Below is a small trained network, with its code and all its weights. Each question gives an input and a class and asks what happens when units are switched off, that is, made to give their printed mean instead of their output.

import numpy as np


def w(rows, s, z=0):
    codes = np.array(rows[::2]) - 128.0
    scale = np.full(codes.shape[1], s)
    scale[-1] = z or s
    return codes * scale


def norm(h):
    return h / np.sqrt((h * h).mean(-1, keepdims=True) + 1e-5)


def f(y):
    return np.maximum(y, 0)


def log_softmax(a):
    a = a - a.max(-1, keepdims=True)
    return a - np.log(np.exp(a).sum(-1, keepdims=True))


def net(x, mask):
    res = np.array(x, float).reshape(1, 7) / 4 @ E
    u = 0
    for l in range(4):
        y = f(norm(res) @ A[l][:, :-1].T + A[l][:, -1])
        res = res + np.where(mask[u : u + 4], y, B[l][:, -1]) @ B[l][:, :-1]
        u += 4
    return log_softmax(norm(res)[-1] @ U[:, :-1].T + U[:, -1])


A, B = {}, {}
E = w([
[238,35,220,157,223,98],'x0',
[132,130,128,127,128,134],'x1',
[129,132,128,131,130,130],'x2',
[101,9,176,218,102,254],'x3',
[126,128,126,131,130,127],'x4',
[215,119,54,220,44,115],'x5',
[124,120,120,125,133,129],'x6',
],0.011)
A[0] = w([
[144,116,154,156,140,87,47],'L0N0',
[2,113,163,58,103,223,2],'L0N1',
[113,118,107,138,162,134,14],'L0N2',
[44,155,106,160,58,216,66],'L0N3',
],0.0069,0.0049)
B[0] = w([
[165,98,136,97,94,159,143],'L0N0',
[124,234,85,252,182,170,253],'L0N1',
[150,167,206,136,93,134,128],'L0N2',
[62,80,143,152,122,66,254],'L0N3',
],0.011,0.0031)
A[1] = w([
[222,122,113,54,203,83,134],'L1N0',
[51,150,143,96,2,239,170],'L1N1',
[48,243,51,114,70,54,93],'L1N2',
[241,169,129,110,188,42,3],'L1N3',
],0.0084,0.0034)
B[1] = w([
[66,159,211,172,69,72,211],'L1N0',
[88,98,83,164,171,28,203],'L1N1',
[225,117,246,68,42,236,253],'L1N2',
[57,174,79,255,118,54,200],'L1N3',
],0.0084,0.0074)
A[2] = w([
[6,222,174,68,129,235,90],'L2N0',
[193,146,130,29,109,162,77],'L2N1',
[127,247,63,35,70,106,195],'L2N2',
[51,154,163,35,254,46,3],'L2N3',
],0.0081,0.0052)
B[2] = w([
[128,110,86,178,223,110,250],'L2N0',
[53,191,76,135,78,158,166],'L2N1',
[177,13,189,136,158,208,255],'L2N2',
[192,85,175,160,143,6,185],'L2N3',
],0.011,0.0056)
A[3] = w([
[142,91,122,160,14,112,136],'L3N0',
[237,113,115,199,220,88,107],'L3N1',
[37,138,246,88,187,147,220],'L3N2',
[221,61,154,125,182,200,3],'L3N3',
],0.011,0.0016)
B[3] = w([
[178,103,73,123,158,119,228],'L3N0',
[127,167,133,116,58,135,254],'L3N1',
[29,138,113,90,181,138,225],'L3N2',
[170,130,168,4,131,184,218],'L3N3',
],0.02,0.0091)
U = w([
[73,135,170,38,179,186,206],'0',
[248,94,129,99,84,178,175],'1',
[46,153,82,221,217,161,91],'2',
[148,55,19,221,129,123,175],'3',
[72,167,202,139,146,4,4],'4',
[190,189,98,221,51,40,89],'5',
],0.024,0.0033)

Each question gives the input, the list of numbers given to net, and the class t.
The units are the neurons (one row each of A and B). Each row of codes is followed by its name. A weight is (code - 128) times the scale printed after its matrix; where a second scale follows, it is the last column's (A, B and U).
mask holds one flag per neuron, layer by layer. A switched-off neuron (its flag False) gives its mean, the last column of its row in B, instead of its output. The means were averaged over made-up inputs and are rounded, as every weight is.
A unit's drop is (log p(t) with every unit on - log p(t) with that unit switched off) / (log p(t) with every unit on - log p(t) with every unit switched off).
unit that matters most: the unit with the biggest drop
k most important neurons: the k neurons with the biggest drops, biggest first
k most important neurons of layer l: the k neurons of layer l with the biggest drops, biggest first
drop when u is switched off: that unit's drop, to one decimal
input [-1,-5,-8,7,-2,3,-3], class 3: unit that matters most => L1N2
input [5,2,-8,0,-2,-3,-2], class 4: 3 most important neurons => (L1N2; L2N2; L3N3)
input [1,-5,-2,0,-7,5,-1], class 5: 4 most important neurons => (L2N2; L1N2; L3N3; L3N1)
input [-7,-6,4,-2,2,8,-2], class 1: 2 most important neurons => (L1N2; L2N2)
input [0,1,3,-8,2,2,-5], class 1: 2 most important neurons => (L1N2; L2N2)
input [1,0,1,-6,-4,-3,5], class 4: 3 most important neurons => (L1N0; L1N3; L3N3)
input [0,4,-1,7,8,-4,3], class 2: 3 most important neurons => (L1N2; L2N2; L0N1)
input [0,-2,4,3,3,0,-2], class 2: 3 most important neurons => (L2N2; L1N2; L3N3)
input [0,5,3,-7,-4,2,8], class 1: 2 most important neurons => (L1N2; L2N2)
input [5,-2,2,-1,7,0,5], class 4: 2 most important neurons => (L1N0; L0N1)
input [1,0,1,-4,8,0,-7], class 4: 2 most important neurons of layer 1 => (L1N0; L1N3)
input [-1,2,-3,1,8,2,-6], class 3: 2 most important neurons => (L2N2; L3N3)
input [8,-6,3,0,-4,4,0], class 5: drop when L1N2 is switched off => 0.6
input [-8,6,-3,7,7,2,-1], class 3: unit that matters most => L3N2
input [-7,4,-1,7,6,0,7], class 2: drop when L0N1 is switched off => 0.4
input [3,3,0,-5,-8,-8,-4], class 4: drop when L2N3 is switched off => 0.3
input [-8,-6,-2,2,4,-1,1], class 2: 2 most important neurons => (L0N3; L3N3)
